Below are the code and all the weights of a small trained network. Each question names an input and a class and asks about switching units off, where a switched-off unit gives its printed mean instead of its output.

import numpy as np


def w(rows, s, z=0):
    codes = np.array(rows[::2]) - 128.0
    scale = np.full(codes.shape[1], s)
    scale[-1] = z or s
    return codes * scale


def norm(h):
    return h / np.sqrt((h * h).mean(-1, keepdims=True) + 1e-5)


def f(y):
    return np.maximum(y, 0)


def log_softmax(a):
    a = a - a.max(-1, keepdims=True)
    return a - np.log(np.exp(a).sum(-1, keepdims=True))


def net(x, mask):
    res = np.array(x, float).reshape(1, 8) / 4 @ E
    u = 0
    for l in range(2):
        y = f(norm(res) @ A[l][:, :-1].T + A[l][:, -1])
        res = res + np.where(mask[u : u + 14], y, B[l][:, -1]) @ B[l][:, :-1]
        u += 14
    return log_softmax(norm(res)[-1] @ U[:, :-1].T + U[:, -1])


A, B = {}, {}
E = w([
[195,177,91,52,79,52],'x0',
[114,89,105,1,108,247],'x1',
[122,122,126,125,128,120],'x2',
[196,38,59,176,96,151],'x3',
[144,142,130,132,134,145],'x4',
[127,130,125,131,124,131],'x5',
[128,127,129,126,131,126],'x6',
[129,132,128,131,119,133],'x7',
],0.011)
A[0] = w([
[79,42,152,183,114,195,57],'L0N0',
[192,7,54,120,124,177,71],'L0N1',
[240,35,83,189,163,98,57],'L0N2',
[141,150,94,242,158,70,91],'L0N3',
[86,111,200,235,125,158,61],'L0N4',
[170,128,131,190,132,90,57],'L0N5',
[184,163,114,88,103,67,29],'L0N6',
[87,191,174,120,151,116,50],'L0N7',
[181,50,113,149,87,123,2],'L0N8',
[124,153,104,161,103,114,94],'L0N9',
[129,123,115,115,122,137,62],'L0N10',
[138,90,67,41,138,182,121],'L0N11',
[238,143,82,82,64,60,57],'L0N12',
[88,176,163,73,140,152,76],'L0N13',
],0.011,0.008)
B[0] = w([
[192,124,39,87,194,162,211],'L0N0',
[17,215,127,155,60,194,238],'L0N1',
[12,227,64,210,37,163,213],'L0N2',
[180,64,254,128,80,113,239],'L0N3',
[170,107,44,65,199,95,203],'L0N4',
[129,59,186,129,78,91,174],'L0N5',
[155,101,62,91,218,106,178],'L0N6',
[80,195,95,165,79,117,171],'L0N7',
[60,208,106,160,86,188,150],'L0N8',
[119,120,173,94,149,93,149],'L0N9',
[146,107,132,171,145,120,128],'L0N10',
[208,37,197,156,65,122,254],'L0N11',
[159,119,26,110,227,95,236],'L0N12',
[85,201,136,165,86,102,196],'L0N13',
],0.0088,0.0068)
A[1] = w([
[175,122,56,99,158,99,63],'L1N0',
[109,85,101,139,236,171,37],'L1N1',
[154,86,179,87,108,179,9],'L1N2',
[142,121,166,175,67,142,63],'L1N3',
[13,255,175,65,141,113,45],'L1N4',
[160,103,121,216,104,7,119],'L1N5',
[192,61,218,86,124,133,106],'L1N6',
[136,168,38,76,127,190,113],'L1N7',
[92,86,140,139,79,104,73],'L1N8',
[79,71,111,141,243,179,72],'L1N9',
[107,45,188,78,58,245,105],'L1N10',
[60,225,165,110,187,85,121],'L1N11',
[172,75,201,79,85,170,2],'L1N12',
[78,67,129,218,216,189,169],'L1N13',
],0.0094,0.0046)
B[1] = w([
[113,130,94,120,209,198,176],'L1N0',
[206,126,51,67,178,32,164],'L1N1',
[143,119,169,161,105,68,158],'L1N2',
[122,164,144,79,176,128,164],'L1N3',
[114,125,40,205,92,191,216],'L1N4',
[111,91,229,58,134,237,245],'L1N5',
[116,133,160,191,138,141,182],'L1N6',
[110,115,179,117,202,55,217],'L1N7',
[149,149,151,86,171,171,149],'L1N8',
[176,112,33,71,148,64,175],'L1N9',
[135,142,254,176,153,38,254],'L1N10',
[99,80,70,162,76,221,206],'L1N11',
[150,87,195,198,116,79,166],'L1N12',
[157,205,58,20,148,51,206],'L1N13',
],0.0089,0.007)
U = w([
[150,102,252,159,116,131,225],'0',
[66,168,60,197,63,208,142],'1',
[181,128,47,91,214,105,4],'2',
],0.018,0.002)

Each question gives the input, the list of numbers given to net, and the class t.
The units are the neurons (one row each of A and B). Each row of codes is followed by its name. A weight is (code - 128) times the scale printed after its matrix; where a second scale follows, it is the last column's (A, B and U).
mask holds one flag per neuron, layer by layer. A switched-off neuron (its flag False) gives its mean, the last column of its row in B, instead of its output. The means were averaged over made-up inputs and are rounded, as every weight is.
A unit's drop is (log p(t) with every unit on - log p(t) with that unit switched off) / (log p(t) with every unit on - log p(t) with every unit switched off).
The circuit of an input: a set's keep is (log p(t) with only the set's units on - log p(t) with every unit switched off) / (log p(t) with every unit on - log p(t) with every unit switched off). Starting from the 12 units with the biggest drops (on a tie, the unit counted first), units are removed one at a time, each time the one whose removal leaves the highest keep (on an exact tie, the one counted first), for as long as the keep stays at least 0.8.
circuit, biggest first: the units of the circuit, biggest drop first
most important unit: the unit with the biggest drop
top k neurons: the k neurons with the biggest drops, biggest first
k most important neurons of layer l: the k neurons of layer l with the biggest drops, biggest first
drop when u is switched off: that unit's drop, to one decimal
input [-4,-7,-1,-8,-8,1,-6,-2], class 1: most important unit : L0N11
input [7,7,-3,-7,-3,4,8,-3], class 0: top 2 neurons : L0N11; L0N2
input [-6,-4,-7,-6,8,-3,-1,1], class 1: top 4 neurons : L0N7; L0N12; L1N11; L0N0
input [-5,5,0,3,-4,-2,-7,-5], class 0: top 2 neurons : L0N11; L1N10
input [4,7,-7,-7,-7,-7,1,-2], class 0: 2 most important neurons of layer 1 : L1N10; L1N12
input [-4,-3,-8,2,3,6,-4,2], class 2: 3 most important neurons of layer 0 : L0N4; L0N11; L0N0
input [-7,1,4,6,3,8,-1,-6], class 2: 4 most important neurons of layer 0 : L0N0; L0N4; L0N13; L0N7
input [1,5,4,7,5,7,7,-6], class 1: top 3 neurons : L0N1; L0N2; L0N3
input [8,8,8,-5,0,-6,1,8], class 0: top 2 neurons : L0N11; L0N4
input [-4,4,6,-5,-3,8,4,6], class 1: top 3 neurons : L0N13; L0N3; L1N4
input [0,-7,-8,-8,-1,-5,-2,-2], class 1: top 2 neurons : L0N11; L1N11
input [5,-7,2,5,-2,2,-6,3], class 0: top 2 neurons : L0N3; L1N5
input [0,6,-6,-8,4,-1,-4,1], class 1: top 2 neurons : L0N13; L1N4
input [0,-5,6,8,-8,5,-2,-6], class 1: circuit, biggest first : L0N2
input [5,5,-8,-2,4,0,3,0], class 0: 3 most important neurons of layer 0 : L0N11; L0N4; L0N0
input [-6,4,2,4,8,-8,6,0], class 2: top 2 neurons : L0N0; L0N3
input [-3,-2,3,-2,-6,-2,2,3], class 2: top 2 neurons : L0N4; L0N11
input [6,6,3,2,-7,-5,8,5], class 0: top 3 neurons : L0N11; L0N4; L0N0
input [-7,0,-5,6,5,-3,2,8], class 2: drop when L0N0 is switched off : 1.1
input [-5,-1,-6,4,-3,5,8,-6], class 2: drop when L0N0 is switched off : 1.3
input [2,2,-3,-2,-4,1,4,-3], class 0: drop when L0N11 is switched off : 7.4
